Below is a small trained network, with its code and all its weights. Each question gives an input and a class and asks what happens when units are switched off, that is, made to give their printed mean instead of their output.

import numpy as np


def w(rows, s, z=0):
    codes = np.array(rows[::2]) - 128.0
    scale = np.full(codes.shape[1], s)
    scale[-1] = z or s
    return codes * scale


def norm(h):
    return h / np.sqrt((h * h).mean(-1, keepdims=True) + 1e-5)


def f(y):
    return np.maximum(y, 0)


def log_softmax(a):
    a = a - a.max(-1, keepdims=True)
    return a - np.log(np.exp(a).sum(-1, keepdims=True))


def net(x, mask):
    res = np.array(x, float).reshape(1, 4) / 4 @ E
    u = 0
    for l in range(4):
        y = f(norm(res) @ A[l][:, :-1].T + A[l][:, -1])
        res = res + np.where(mask[u : u + 6], y, B[l][:, -1]) @ B[l][:, :-1]
        u += 6
    return log_softmax(norm(res)[-1] @ U[:, :-1].T + U[:, -1])


A, B = {}, {}
E = w([
[171,1,134,140,123],'x0',
[141,106,150,115,13],'x1',
[128,127,128,128,128],'x2',
[26,84,119,179,116],'x3',
],0.0039)
A[0] = w([
[215,173,138,122,128,213],'L0N1',
[196,173,118,114,135,152],'L0N2',
[207,157,131,109,108,2],'L0N3',
[173,43,141,143,145,208],'L0N4',
[146,135,115,132,6,239],'L0N5',
[249,122,124,102,145,79],'L0N6',
],0.011,0.00088)
B[0] = w([
[83,63,111,88,155,226],'L0N1',
[110,58,134,118,187,211],'L0N2',
[90,174,110,1,112,202],'L0N3',
[172,108,37,99,83,240],'L0N4',
[119,101,231,130,84,253],'L0N5',
[199,228,146,196,124,243],'L0N6',
],0.013,0.0059)
A[1] = w([
[195,107,154,127,106,4],'L1N1',
[191,246,171,82,128,5],'L1N2',
[220,213,154,129,104,47],'L1N3',
[198,211,129,153,100,161],'L1N4',
[116,129,165,80,48,179],'L1N5',
[96,188,170,220,122,81],'L1N6',
],0.011,0.002)
B[1] = w([
[103,190,116,64,21,173],'L1N1',
[71,58,123,194,91,201],'L1N2',
[224,187,152,158,150,192],'L1N3',
[170,105,133,80,193,187],'L1N4',
[168,80,190,118,167,254],'L1N5',
[178,142,125,246,93,177],'L1N6',
],0.013,0.0059)
A[2] = w([
[76,138,15,175,108,12],'L2N1',
[94,132,183,103,3,51],'L2N2',
[91,196,181,211,130,4],'L2N3',
[139,136,62,85,117,95],'L2N4',
[74,169,194,138,174,84],'L2N5',
[176,174,99,179,75,123],'L2N6',
],0.013,0.0014)
B[2] = w([
[79,143,30,96,5,208],'L2N1',
[127,110,54,164,214,255],'L2N2',
[166,145,217,219,126,209],'L2N3',
[132,147,149,246,125,192],'L2N4',
[24,114,154,87,135,191],'L2N5',
[39,149,140,74,168,229],'L2N6',
],0.016,0.0057)
A[3] = w([
[127,27,11,174,87,69],'L3N1',
[202,56,163,123,157,5],'L3N2',
[87,181,36,83,157,133],'L3N3',
[161,131,202,16,48,94],'L3N4',
[54,178,180,146,77,25],'L3N5',
[87,174,89,165,7,86],'L3N6',
],0.012,0.0024)
B[3] = w([
[191,2,150,123,128,224],'L3N1',
[133,197,72,117,85,244],'L3N2',
[115,119,46,196,139,203],'L3N3',
[143,125,205,80,73,176],'L3N4',
[202,115,113,107,199,209],'L3N5',
[41,226,153,91,81,254],'L3N6',
],0.017,0.006)
U = w([
[45,111,66,131,204,199],'0',
[68,249,162,140,105,91],'1',
[78,81,209,39,143,55],'2',
[137,120,202,217,145,249],'3',
[196,203,46,162,171,48],'4',
[68,116,67,130,25,138],'5',
[203,178,155,56,59,108],'6',
[196,33,101,132,119,108],'7',
],0.018,0.0011)

Each question gives the input, the list of numbers given to net, and the class t.
The units are the neurons (one row each of A and B). Each row of codes is followed by its name. A weight is (code - 128) times the scale printed after its matrix; where a second scale follows, it is the last column's (A, B and U).
mask holds one flag per neuron, layer by layer. A switched-off neuron (its flag False) gives its mean, the last column of its row in B, instead of its output. The means were averaged over made-up inputs and are rounded, as every weight is.
A unit's drop is (log p(t) with every unit on - log p(t) with that unit switched off) / (log p(t) with every unit on - log p(t) with every unit switched off).
The circuit of an input: a set's keep is (log p(t) with only the set's units on - log p(t) with every unit switched off) / (log p(t) with every unit on - log p(t) with every unit switched off). Starting from the 12 units with the biggest drops (on a tie, the unit counted first), units are removed one at a time, each time the one whose removal leaves the highest keep (on an exact tie, the one counted first), for as long as the keep stays at least 0.8.
circuit, biggest first: the units of the circuit, biggest drop first
most important unit: the unit with the biggest drop
top k neurons: the k neurons with the biggest drops, biggest first
top k neurons in layer l: the k neurons of layer l with the biggest drops, biggest first
drop when u is switched off: that unit's drop, to one decimal
input [7,-1,-1,-8], class 4: circuit, biggest first -> (L0N5)
input [1,-7,8,7], class 5: circuit, biggest first -> (L0N5, L1N5, L2N1)
input [-2,-5,-4,-2], class 0: top 4 neurons -> (L0N4, L0N5, L2N3, L1N5)
input [-2,7,-7,1], class 3: circuit, biggest first -> (L0N5, L2N2)
input [-5,0,3,-8], class 0: top 2 neurons -> (L0N5, L0N2)
input [6,-5,-3,1], class 5: top 4 neurons -> (L0N4, L1N5, L3N6, L0N6)
input [3,-2,8,-2], class 4: top 3 neurons -> (L0N6, L0N5, L1N4)
input [2,-7,6,6], class 5: top 3 neurons -> (L0N6, L0N5, L1N5)
input [0,1,5,-3], class 2: top 2 neurons -> (L0N1, L0N3)
input [0,-3,-5,3], class 1: top 2 neurons -> (L0N2, L0N3)
input [-4,1,-1,5], class 3: top 3 neurons in layer 0 -> (L0N4, L0N1, L0N3)
input [0,-5,0,8], class 1: top 3 neurons -> (L0N1, L1N5, L0N5)
input [0,0,5,3], class 1: top 3 neurons -> (L0N2, L0N1, L0N3)
input [-6,8,3,2], class 3: top 2 neurons -> (L0N4, L2N2)
input [4,5,-1,3], class 7: top neuron in layer 0 -> (L0N6)
input [8,6,-6,5], class 7: top 2 neurons -> (L2N2, L3N1)
input [-8,-3,7,-1], class 0: top 2 neurons -> (L0N6, L0N4)
input [-4,-2,5,-5], class 0: top 4 neurons -> (L0N5, L0N2, L0N4, L1N5)
input [-1,5,-7,1], class 3: top 3 neurons in layer 0 -> (L0N5, L0N4, L0N1)
input [-2,-2,2,7], class 1: most important unit -> L0N3
input [5,0,7,-2], class 4: top 3 neurons in layer 0 -> (L0N6, L0N5, L0N4)
input [-5,-1,2,-7], class 0: drop when L2N6 is switched off -> 0.0
input [-2,8,3,-3], class 2: drop when L1N5 is switched off -> 0.1
input [5,-8,5,8], class 5: drop when L1N5 is switched off -> 1.4
